Each row has a name. Each question is about the rows just above it. Places in a row count from 1.

tuf: [104 148 127 169 129 139]
digo: [ 77 200  98 143 122 132]
zeduk: [125 137 128 130 128 130]
zagat: [118 168 138 150 131 143]
mak: [125 133 129 136 128 131]
gobad: [ 97 226 158 209 138 173]
sozi: [ 96 152 122 177 128 139]
Fusi: [117 170 139 154 132 145]
Ravu: [109 155 109 109 109 133]
nug: [ 87 159 121 191 129 142]
laki: [121 137 130 143 129 133]
kodok: [ 84 129 129 208 131 151]
At which places does Ravu hold [109]? -> 1 3 4 5
Places of [191] in row nug: -> 4
How many entries does [117 170 139 154 132 145] have? -> 6
Places of [129] in row kodok: -> 2 3

sozi: [108 189 176 141  85 103 185 111 109 146 112 146 141 128 114 183 148  98
 107 134 127 157  95  86 135 110 155 142 160 117 114 102 145 140 181 105
  87 122 124 101 111]
mak: [127 122  97 131 140 132 116 123 143 120 152 123 134 144 115 111 129 132
 131 140 116 142 136 159 122 119 107 120 102 131 142 141 109 118 123 123
 129 132 138 129  90]
Fusi: [125 126 107 126 136 125 120 122 135 122 143 122 131 139 116 118 124 127
 131 135 122 143 135 148 128 122 112 123 114 129 135 134 119 122 125 122
 132 133 137 129 102]
nug: [118 154 144 132 112 115 151 119 120 135 124 133 133 131 118 149 134 114
 121 132 127 144 117 115 132 120 135 133 140 123 123 117 134 132 150 128
 113 127 129 117 116]
zagat: [126 109 111 107 147 114 102 124 119 119 124 107 112 127 123 110 100 124
 144 124 142 134 151 140 145 140 110 121 134 129 124 124 136 122 105 119
 161 143 141 138 141]
kodok: [123 137 130 127 124 120 134 123 125 129 128 128 130 131 122 134 127 122
 127 131 128 138 127 127 131 125 127 128 132 126 127 124 130 128 135 126
 125 130 131 124 120]
laki: [128 117  94 129 143 134 112 125 144 118 144 122 122 143 116 108 144 134
 133 139 117 104 139 162 122 121 105 120 144 132 142 143 109 118 118 123
 133 132 133 132  93]
Ravu: [118 113 141  81 145  83 103 117  85 122  87 145  90 108 127 125  70 104
 153 109 172 136 161 107 177 159 119 125 181 123  99 132 172 127 100 113
 188 156 144 140 193]
gobad: [163  92 166 148 122 184 125 173 138 140 101 155 128  92 191 125 156 169
 118  99 130  39 108  89  97 150 177 141 134 134 123 142 130 146 112 153
 117  99  85 143 216]
Places of [144] in row laki: -> 9 11 17 29
Count the entries of [108 189 176 141  85 103 185 111 109 146 112 146 141 128 114 183 148  98
 107 134 127 157  95  86 135 110 155 142 160 117 114 102 145 140 181 105
  87 122 124 101 111]: -> 41
Whose row is [118 113 141  81 145  83 103 117  85 122  87 145  90 108 127 125  70 104
 153 109 172 136 161 107 177 159 119 125 181 123  99 132 172 127 100 113
 188 156 144 140 193]? -> Ravu
[163  92 166 148 122 184 125 173 138 140 101 155 128  92 191 125 156 169
 118  99 130  39 108  89  97 150 177 141 134 134 123 142 130 146 112 153
 117  99  85 143 216] is in which row? -> gobad

nug: [152 138 138 136 165 136 114  37 118 120 126 129 139 163 109  88 142 123
 144 187 164  78  76 141 147  42 101 125 114 135 144 163 142 144  89 133
 161 149  98 106 111 106 139 137 103 159  98 137 123 112 147 153]
zagat: [105 148 140 145 139 133 147  89 162 118 142 107  95 178 134  89 155 141
 144 188 141  92  95 125 141  50 132  89 103 140 123 125 107 156  95 119
 125 140  93 121 126 123 133 111 115 132 136 122 166 102 193 144]
mak: [146 108 129 118 115 127 151 127 111 130 104 127 135 106 133  80  79 156
  94 120 120 109 195 173  99 131 114 120 100  99  97 139 198 155 174 161
 118 180 120 113 197 113 160  87 144 100  80 126 156 113 104 161]
digo: [136 140 137 138 154 133 127  59 133 119 131 122 125 166 119  88 144 131
 142 185 155  85  87 137 143  49 112 113 110 135 135 150 133 149  94 129
 148 147  98 112 120 114 138 123 109 147 111 131 139 108 161 150]
zeduk: [153 139 137 136 167 136 113  34 117 120 127 130 141 166 108  89 144 121
 145 189 165  77  72 141 148  40 100 127 114 137 146 166 141 143  87 133
 164 148  98 106 107 106 139 133 101 162  99 138 121 111 148 153]
kodok: [118 124 132 129 113 128 161 134 141 125 120 113 107 133 142  83 108 158
 110 141 118 110 172 152 110 117 131  98  97 114  97 121 157 160 152 143
 107 170 113 121 180 122 149  88 141 100 111 119 176 106 147 154]
gobad: [137 109 129 120  97 126 157 139 118 130 105 123 127 108 138  80  81 160
  93 119 115 114 200 170  98 135 120 114  97 100  92 132 192 157 138 159
 109 179 120 116 201 116 159  84 147  94  86 122 165 112 111 160]
tuf: [148 133 135 134 154 134 122  56 120 122 123 127 136 154 115  86 133 129
 135 175 154  85  98 147 138  58 105 123 111 130 135 157 150 146 104 138
 152 154 101 108 127 109 142 123 111 147  97 135 131 111 142 154]
Ravu: [ 99 147 139 145 134 132 152  99 167 118 143 104  90 178 138  88 154 145
 142 186 137  96 103 124 138  54 137  84 101 139 118 119 105 159  98 118
 119 141  94 122 132 126 133 106 119 126 139 119 174 100 198 144]
sozi: [147 114 130 122 124 129 143 109 112 128 108 128 137 117 128  81  92 149
 104 132 128 104 171 167 109 114 112 122 103 106 106 144 187 152 158 156
 127 174 116 112 180 112 156  97 136 112  83 128 149 113 111 159]
laki: [133 134 136 134 142 132 136  80 132 122 127 120 122 154 126  86 131 138
 131 170 143  92 114 143 132  69 116 111 106 128 124 144 143 152 113 135
 136 153 102 113 139 115 142 112 118 133 107 128 148 109 154 152]
Fusi: [118 124 132 129 113 128 161 134 141 125 120 113 107 133 142  83 108 158
 110 141 118 110 172 152 110 109 131  98  97 114  97 121 157 160 152 143
 107 164 110 121 180 122 149  88 141 100 111 119 176 106 147 154]
Places of [138] in row gobad: -> 15 35
Count the entries of [137 109 129 120  97 126 157 139 118 130 105 123 127 108 138  80  81 160
  93 119 115 114 200 170  98 135 120 114  97 100  92 132 192 157 138 159
 109 179 120 116 201 116 159  84 147  94  86 122 165 112 111 160]: -> 52

Ravu: [133 120 148 145 105 126 140 116  30 104 136  87 125]
nug: [182 161 105 107 120 114 114  68  31 129  85  30 220]
Fusi: [185  99 195 136 130  90 138  78 136  97  79  26 137]
The one value in Ravu and Fusi: -> [136]
Every place of [136] in Fusi: -> 4 9

zagat: [117 214  90 143 129 156]
Fusi: [117 214  91 143  89 179]
kodok: [117 214  90 143  89 151]
Number of entries in [117 214  90 143 129 156]: -> 6
How many entries does [117 214  91] have? -> 3
At which places does zagat hold [90]? -> 3

zagat: [173 122 149 112  97 202  84 134 118  57  97  24  78 137 132 121 166 110
 134]
tuf: [ 62  76 117 133 145 141 114  90 113 112 146 162 153 127 129 131 142 142
 122]
nug: [ 92  99  95 133  25 121  89 121 110 127 127 142 113 137 157 155 132 138
 126]
laki: [132 104 134 119 113 186  82 121 110  70 109  60  96 136 135 131 161 123
 127]
gobad: [ 88 100 117 134 137 137 108 111 114 116 131 136 132 132 134 141 140 137
 122]
zeduk: [173 122 149 112  97 202  84 149 118  57  97  24  78 137 128 186 166  24
 134]
mak: [183  68  56 110 114 118 140  56 183 173 136  54 194  35 134 188 141 133
 125]
Whose row is [173 122 149 112  97 202  84 134 118  57  97  24  78 137 132 121 166 110
 134]? -> zagat
Whose row is [ 88 100 117 134 137 137 108 111 114 116 131 136 132 132 134 141 140 137
 122]? -> gobad

gobad: [151 118 169 120  29 127]
nug: [119 136  91 163 139 130]
sozi: [127 127 118 127 127 119]
kodok: [ 93 141 126 181 191 133]
digo: [108 125 169 138 103 146]
mak: [119 136  91 163 229 130]
The one value in mak and sozi: -> [119]
At which places does sozi hold [118]? -> 3
Number of entries in [108 125 169 138]: -> 4
Number of entries in [119 136]: -> 2
At which places does kodok hold [181]? -> 4

nug: [167 116 145 164 114 108 188 103 177 156  98 173 159  98  96 117  93 113
 123 121  95 160 143  98 125 161 204  81 104 138 121 160 194 132 117 103
 103 143 157 153 167]
gobad: [ 99  82  79  82  87 154 110 104  68 133 178 154  71  95  99 171 164 110
 143 178 166 100  96 102  68  95 190  95 194 140 117 121 207  91 122 151
 111  72 128 181  90]
Fusi: [163 156 156  94 143 161 119 152 151  97 134 131  96 137 169 124  85 129
  95 161  96 161 162  96 113 155  83 189 163  98 110 165  81 160 163 111
 164 124 116  54 118]
mak: [163 156 156 228 143 161 119 152 151  97 134 161  96 137 169 124  85 129
  95 161  96 161 113 112 155 131  86 190  93 165 229 152  81 135 169 105
 137 131 143  62 140]
kodok: [ 97 195 166 157  94 166 128 199  84  76 194  64  71 172 174 156  74 176
  98 162 228 108 151 168 175 131  90  87 108 131 124 174  89 145 126 112
 222 121 197  85 122]
Count the entries of [ 97 195 166 157]: -> 4
Whose row is [ 97 195 166 157  94 166 128 199  84  76 194  64  71 172 174 156  74 176
  98 162 228 108 151 168 175 131  90  87 108 131 124 174  89 145 126 112
 222 121 197  85 122]? -> kodok
How many entries does [ 99  82  79  82  87 154 110] have? -> 7
Where do [167 116 145 164 114 108 188 103 177 156  98 173 159  98  96 117  93 113
 123 121  95 160 143  98 125 161 204  81 104 138 121 160 194 132 117 103
 103 143 157 153 167] appear? -> nug
Number of entries in [163 156 156  94 143 161 119 152 151  97 134 131  96 137 169 124  85 129
  95 161  96 161 162  96 113 155  83 189 163  98 110 165  81 160 163 111
 164 124 116  54 118]: -> 41
Every place of [163] in Fusi: -> 1 29 35

mak: [124 151 190 164 131  90 149  93 104]
sozi: [149 108 131 105 151 118 115 169 152]
zeduk: [ 95 131 105 108 155 167  96  91 107]
Fusi: [123  37 126  65 137 191  57 176 105]
kodok: [156 129  71 151 112 140 133 100  78]
digo: [121 161 116 179 137  82 154  82 105]
tuf: [141 156 101 183 145  78 157  71 104]
zagat: [124 157 117 170 138  95 147  87 113]
gobad: [108  36 171 202 191 152  16 124 135]
laki: [122 153 118 165 135  90 149  91 107]
nug: [ 36 181  79  54  92 194 172 209  78]
Ravu: [154 106 132 101 154 115 114 176 156]
Shared by gobad and nug: -> [36]
Which value is in both Fusi and gobad? -> [191]
Count the entries of [123]: -> 1

